Below is a small trained network, with its code and all its weights. Each question gives an input and a class and asks what happens when units are switched off, that is, made to give their printed mean instead of their output.

import numpy as np


def w(rows, s, z=0):
    codes = np.array(rows[::2]) - 128.0
    scale = np.full(codes.shape[1], s)
    scale[-1] = z or s
    return codes * scale


def norm(h):
    return h / np.sqrt((h * h).mean(-1, keepdims=True) + 1e-5)


def f(y):
    return y / 2 * (1 + np.tanh(0.7978845608 * (y + 0.044715 * y**3)))


def log_softmax(a):
    a = a - a.max(-1, keepdims=True)
    return a - np.log(np.exp(a).sum(-1, keepdims=True))


def net(x, mask):
    res = np.array(x, float).reshape(1, 7) / 4 @ E
    u = 0
    for l in range(3):
        y = f(norm(res) @ A[l][:, :-1].T + A[l][:, -1])
        res = res + np.where(mask[u : u + 6], y, B[l][:, -1]) @ B[l][:, :-1]
        u += 6
    return log_softmax(norm(res)[-1] @ U[:, :-1].T + U[:, -1])


A, B = {}, {}
E = w([
[131,95,149,93,181,81,66,135,90,96,136],'x0',
[128,149,138,240,161,157,167,215,93,48,121],'x1',
[163,136,124,143,209,174,126,204,79,5,87],'x2',
[150,94,125,71,84,138,182,135,112,142,143],'x3',
[204,184,180,153,87,114,216,185,67,85,41],'x4',
[68,105,79,103,170,79,90,94,181,164,102],'x5',
[18,24,116,128,178,102,148,108,90,175,68],'x6',
],0.002)
A[0] = w([
[28,81,117,130,132,68,55,44,213,226,153,84],'0.n0',
[75,87,114,113,104,77,205,136,59,193,29,131],'0.n1',
[174,220,188,254,109,160,187,215,135,103,63,61],'0.n2',
[180,165,113,182,139,199,48,149,176,99,235,43],'0.n3',
[28,62,54,145,221,140,168,174,112,65,58,1],'0.n4',
[189,158,156,208,162,169,190,206,136,9,103,5],'0.n5',
],0.0025,0.0012)
B[0] = w([
[82,157,81,204,181,144,88,161,45,89,138,254],'0.n0',
[158,110,179,131,105,169,176,90,171,95,172,181],'0.n1',
[70,198,33,61,147,144,43,109,119,136,143,236],'0.n2',
[158,153,168,135,93,128,182,95,98,179,74,164],'0.n3',
[144,234,155,35,111,136,140,126,180,254,76,177],'0.n4',
[79,132,55,122,212,76,37,129,61,98,136,225],'0.n5',
],0.0031,0.0023)
A[1] = w([
[231,189,146,119,38,135,81,90,199,127,212,95],'1.n0',
[81,115,140,71,188,150,49,122,166,174,95,254],'1.n1',
[72,155,58,202,193,76,36,97,139,109,113,161],'1.n2',
[73,29,55,46,192,119,11,105,189,153,160,9],'1.n3',
[153,112,246,82,163,105,106,115,171,128,74,66],'1.n4',
[104,136,131,141,98,116,144,186,4,17,141,174],'1.n5',
],0.0028,0.00083)
B[1] = w([
[188,169,108,33,143,119,218,128,182,155,39,182],'1.n0',
[122,170,148,132,107,107,102,64,125,92,194,213],'1.n1',
[98,191,132,101,97,153,79,81,55,112,137,252],'1.n2',
[103,252,62,145,202,166,60,159,73,119,94,227],'1.n3',
[217,121,153,186,121,66,170,122,151,90,191,121],'1.n4',
[39,166,127,98,143,102,63,95,166,144,112,204],'1.n5',
],0.0033,0.0026)
A[2] = w([
[144,158,135,97,99,125,156,128,153,127,89,103],'2.n0',
[111,107,140,139,136,109,106,85,173,192,169,184],'2.n1',
[179,89,161,96,149,94,107,184,60,66,165,132],'2.n2',
[171,153,99,176,117,142,120,252,63,48,113,12],'2.n3',
[71,108,124,95,170,136,140,169,110,138,53,67],'2.n4',
[55,69,102,188,86,156,155,127,157,191,186,112],'2.n5',
],0.0039,0.0011)
B[2] = w([
[138,114,114,84,131,143,138,141,148,129,192,194],'2.n0',
[63,155,161,156,171,153,120,160,104,51,107,169],'2.n1',
[15,128,134,205,150,136,139,47,152,112,101,233],'2.n2',
[77,121,107,170,166,129,45,58,38,187,142,254],'2.n3',
[181,161,100,99,69,130,160,124,144,142,173,224],'2.n4',
[120,98,234,170,158,45,116,80,118,1,46,166],'2.n5',
],0.0042,0.00092)
U = w([
[209,145,112,77,88,137,177,145,172,166,141,143],'0',
[76,189,78,141,167,139,27,110,81,131,135,155],'1',
[185,2,80,193,141,150,91,235,152,175,163,2],'2',
[104,55,204,168,124,98,159,96,131,91,99,121],'3',
],0.0097,0.0086)

Each question gives the input, the list of numbers given to net, and the class t.
The units are the neurons (one row each of A and B). Each row of codes is followed by its name. A weight is (code - 128) times the scale printed after its matrix; where a second scale follows, it is the last column's (A, B and U).
mask holds one flag per neuron, layer by layer. A switched-off neuron (its flag False) gives its mean, the last column of its row in B, instead of its output. The means were averaged over made-up inputs and are rounded, as every weight is.
A unit's drop is (log p(t) with every unit on - log p(t) with that unit switched off) / (log p(t) with every unit on - log p(t) with every unit switched off).
The circuit of an input: a set's keep is (log p(t) with only the set's units on - log p(t) with every unit switched off) / (log p(t) with every unit on - log p(t) with every unit switched off). Starting from the 12 units with the biggest drops (on a tie, the unit counted first), units are removed one at a time, each time the one whose removal leaves the highest keep (on an exact tie, the one counted first), for as long as the keep stays at least 0.8.
circuit, biggest first: the units of the circuit, biggest drop first
most important unit: the unit with the biggest drop
k most important neurons: the k neurons with the biggest drops, biggest first
k most important neurons of layer l: the k neurons of layer l with the biggest drops, biggest first
drop when u is switched off: that unit's drop, to one decimal
input [4,4,3,7,0,-1,5], class 3: circuit, biggest first -> (0.n2; 1.n3)
input [-1,-8,6,-4,7,0,3], class 0: most important unit -> 0.n0
input [-1,0,-1,3,-2,6,-5], class 0: circuit, biggest first -> (0.n5; 1.n0)
input [5,-6,0,5,0,-3,5], class 3: circuit, biggest first -> (0.n2; 0.n5; 1.n2)
input [-6,-1,4,6,-5,-6,0], class 0: circuit, biggest first -> (0.n0; 1.n0)
input [3,4,-4,6,2,2,0], class 3: 2 most important neurons of layer 0 -> (0.n4; 0.n2)
input [5,0,-2,4,-4,4,-7], class 0: circuit, biggest first -> (1.n0; 0.n5)
input [7,5,-4,0,3,4,5], class 3: circuit, biggest first -> (0.n2; 0.n5; 0.n1)
input [-5,-8,4,-7,1,8,-7], class 0: 3 most important neurons -> (0.n5; 1.n0; 0.n2)
input [-2,-7,3,-4,3,-5,8], class 3: 2 most important neurons -> (1.n0; 1.n3)
input [-8,6,-1,2,6,-3,-8], class 1: 2 most important neurons -> (2.n3; 0.n5)
input [-8,2,0,-3,-5,-1,1], class 3: 4 most important neurons -> (2.n5; 0.n5; 1.n3; 0.n2)
input [-4,-7,-6,8,-1,-8,4], class 3: 2 most important neurons -> (2.n5; 0.n4)
input [-7,-7,7,1,-1,-4,-2], class 0: most important neuron -> (0.n0)
input [2,-3,3,8,4,4,-2], class 0: 2 most important neurons of layer 0 -> (0.n0; 0.n5)
input [4,5,-1,6,-5,-7,2], class 3: 2 most important neurons of layer 0 -> (0.n2; 0.n0)
input [-3,-4,-7,0,7,1,7], class 3: drop when 2.n5 is switched off -> 0.1
